Below are the code and all the weights of a small trained network. Each question names an input and a class and asks about switching units off, where a switched-off unit gives its printed mean instead of its output.

import numpy as np


def w(rows, s, z=0):
    codes = np.array(rows[::2]) - 128.0
    scale = np.full(codes.shape[1], s)
    scale[-1] = z or s
    return codes * scale


def f(y):
    return np.maximum(y, 0)


def log_softmax(a):
    a = a - a.max(-1, keepdims=True)
    return a - np.log(np.exp(a).sum(-1, keepdims=True))


def net(x, mask):
    res = np.array(x, float).reshape(1, 8) / 4 @ E
    y = f(res @ A[0][:, :-1].T + A[0][:, -1])
    res = res + np.where(mask, y, B[0][:, -1]) @ B[0][:, :-1]
    return log_softmax(res[-1] @ U[:, :-1].T + U[:, -1])


A, B = {}, {}
E = w([
[154,144,132,171,249,204,145,62,202],'x0',
[135,56,37,18,172,146,157,159,166],'x1',
[207,92,206,124,157,99,104,223,177],'x2',
[141,98,113,142,179,191,2,137,31],'x3',
[127,129,132,124,122,134,127,128,134],'x4',
[40,111,117,131,119,75,27,103,239],'x5',
[74,211,208,50,209,106,123,134,104],'x6',
[124,129,124,132,125,130,127,135,130],'x7',
],0.0089)
A[0] = w([
[81,78,117,157,114,66,53,96,196,113],'neuron 0',
[145,144,141,237,96,117,130,115,130,119],'neuron 1',
[196,127,148,99,130,147,132,107,82,74],'neuron 2',
[133,165,143,139,124,101,211,121,202,59],'neuron 3',
[124,85,124,135,172,186,28,135,56,17],'neuron 4',
[124,98,66,43,157,146,135,170,132,52],'neuron 5',
[116,193,200,210,100,127,104,140,105,57],'neuron 6',
[108,135,164,126,118,102,202,133,175,8],'neuron 7',
[163,157,144,109,139,162,210,132,75,53],'neuron 8',
[105,142,136,78,81,70,125,199,70,80],'neuron 9',
[145,144,108,116,88,114,161,172,55,98],'neuron 10',
[74,185,187,65,176,115,139,134,96,75],'neuron 11',
[200,129,167,107,112,106,116,185,148,86],'neuron 12',
[178,72,107,179,106,157,186,115,106,102],'neuron 13',
[114,125,136,128,77,86,219,108,178,85],'neuron 14',
[137,105,59,86,138,156,141,172,161,59],'neuron 15',
[188,77,227,136,165,141,81,198,177,101],'neuron 16',
[157,151,146,188,248,214,181,88,186,72],'neuron 17',
[74,173,69,99,94,187,130,28,88,107],'neuron 18',
[121,205,179,82,151,151,135,150,111,131],'neuron 19',
[200,130,130,152,145,163,197,141,80,50],'neuron 20',
[140,156,84,123,148,114,152,118,139,29],'neuron 21',
],0.011)
B[0] = w([
[106,212,133,117,91,177,132,134,185,222],'neuron 0',
[161,87,162,78,122,164,167,122,122,215],'neuron 1',
[119,165,133,142,133,121,112,97,167,162],'neuron 2',
[166,137,103,104,166,122,80,132,75,188],'neuron 3',
[205,172,94,84,155,99,62,123,62,191],'neuron 4',
[118,71,213,87,137,109,139,64,138,174],'neuron 5',
[117,63,179,51,176,124,162,50,128,204],'neuron 6',
[137,161,99,126,173,129,73,82,63,155],'neuron 7',
[108,184,154,122,152,97,95,120,186,187],'neuron 8',
[78,101,142,195,110,115,96,141,102,195],'neuron 9',
[82,139,138,150,105,137,84,126,166,184],'neuron 10',
[165,119,58,89,63,247,170,140,164,191],'neuron 11',
[97,144,100,160,144,103,167,124,110,183],'neuron 12',
[149,156,108,111,90,176,144,135,153,195],'neuron 13',
[161,119,105,126,178,137,54,121,39,208],'neuron 14',
[136,82,184,98,142,156,158,73,114,166],'neuron 15',
[123,150,80,133,142,62,205,135,105,225],'neuron 16',
[49,76,145,188,50,105,75,148,89,248],'neuron 17',
[144,130,106,165,166,25,205,147,132,218],'neuron 18',
[174,87,110,122,97,138,131,166,168,199],'neuron 19',
[78,198,124,75,121,133,105,126,196,190],'neuron 20',
[124,119,137,123,147,115,109,109,106,133],'neuron 21',
],0.011,0.013)
U = w([
[192,154,109,94,163,95,49,114,44,90],'0',
[117,46,229,47,134,104,179,34,121,77],'1',
[73,235,156,96,109,102,94,122,201,79],'2',
[61,54,146,179,30,77,79,160,82,99],'3',
[134,145,82,157,147,28,255,148,100,91],'4',
[153,107,139,130,116,121,142,143,126,254],'5',
[223,75,64,119,39,191,166,145,150,118],'6',
[157,111,143,125,117,102,141,128,125,227],'7',
],0.0085,0.018)

Each question gives the input, the list of numbers given to net, and the class t.
The units are the neurons (one row each of A and B). Each row of codes is followed by its name. A weight is (code - 128) times the scale printed after its matrix; where a second scale follows, it is the last column's (A, B and U).
mask holds one flag per neuron, in row order. A switched-off neuron (its flag False) gives its mean, the last column of its row in B, instead of its output. The means were averaged over made-up inputs and are rounded, as every weight is.
A unit's drop is (log p(t) with every unit on - log p(t) with that unit switched off) / (log p(t) with every unit on - log p(t) with every unit switched off).
The circuit of an input: a set's keep is (log p(t) with only the set's units on - log p(t) with every unit switched off) / (log p(t) with every unit on - log p(t) with every unit switched off). Starting from the 12 units with the biggest drops (on a tie, the unit counted first), units are removed one at a time, each time the one whose removal leaves the highest keep (on an exact tie, the one counted first), for as long as the keep stays at least 0.8.
circuit, biggest first: the units of the circuit, biggest drop first
most important unit: the unit with the biggest drop
k most important neurons: the k neurons with the biggest drops, biggest first
drop when u is switched off: that unit's drop, to one decimal
input [-6,-5,4,2,-8,-8,-5,8], class 2: most important unit : neuron 20
input [-7,1,8,0,-7,-6,-1,-5], class 4: 3 most important neurons : [neuron 16; neuron 17; neuron 12]
input [4,-3,-7,-6,-5,5,4,-3], class 4: 2 most important neurons : [neuron 18; neuron 4]
input [-5,-5,-8,6,-8,-8,4,-8], class 2: circuit, biggest first : [neuron 10; neuron 8]
input [-7,-5,8,-4,6,-8,-8,6], class 2: 3 most important neurons : [neuron 20; neuron 10; neuron 17]
input [-7,8,4,2,-1,0,-3,7], class 1: 2 most important neurons : [neuron 5; neuron 15]
input [-7,-8,-5,-1,0,-5,2,-8], class 1: 2 most important neurons : [neuron 6; neuron 17]
input [6,1,-2,-5,0,7,-6,-3], class 2: 3 most important neurons : [neuron 0; neuron 11; neuron 19]
input [-3,-2,-1,-6,-2,4,7,-3], class 6: 2 most important neurons : [neuron 11; neuron 19]
input [3,-8,-6,3,1,4,-3,0], class 1: 2 most important neurons : [neuron 6; neuron 1]
input [-3,-3,4,2,-4,-2,-2,-4], class 4: circuit, biggest first : [neuron 17; neuron 16; neuron 12]
input [8,-1,-1,-1,-4,-2,-7,-8], class 3: 2 most important neurons : [neuron 17; neuron 11]
input [6,-2,-8,7,8,-3,4,-5], class 4: 3 most important neurons : [neuron 18; neuron 14; neuron 3]
input [-8,5,5,2,5,-2,-7,0], class 3: most important unit : neuron 9
input [1,-7,-2,2,3,8,-3,-1], class 2: 2 most important neurons : [neuron 0; neuron 5]
input [0,4,-7,6,3,0,-5,2], class 4: drop when neuron 3 is switched off : 0.1
input [5,-8,2,2,-6,-6,5,7], class 1: drop when neuron 21 is switched off : 0.0
input [8,3,-2,-6,-4,-4,-2,2], class 3: drop when neuron 17 is switched off : 1.3
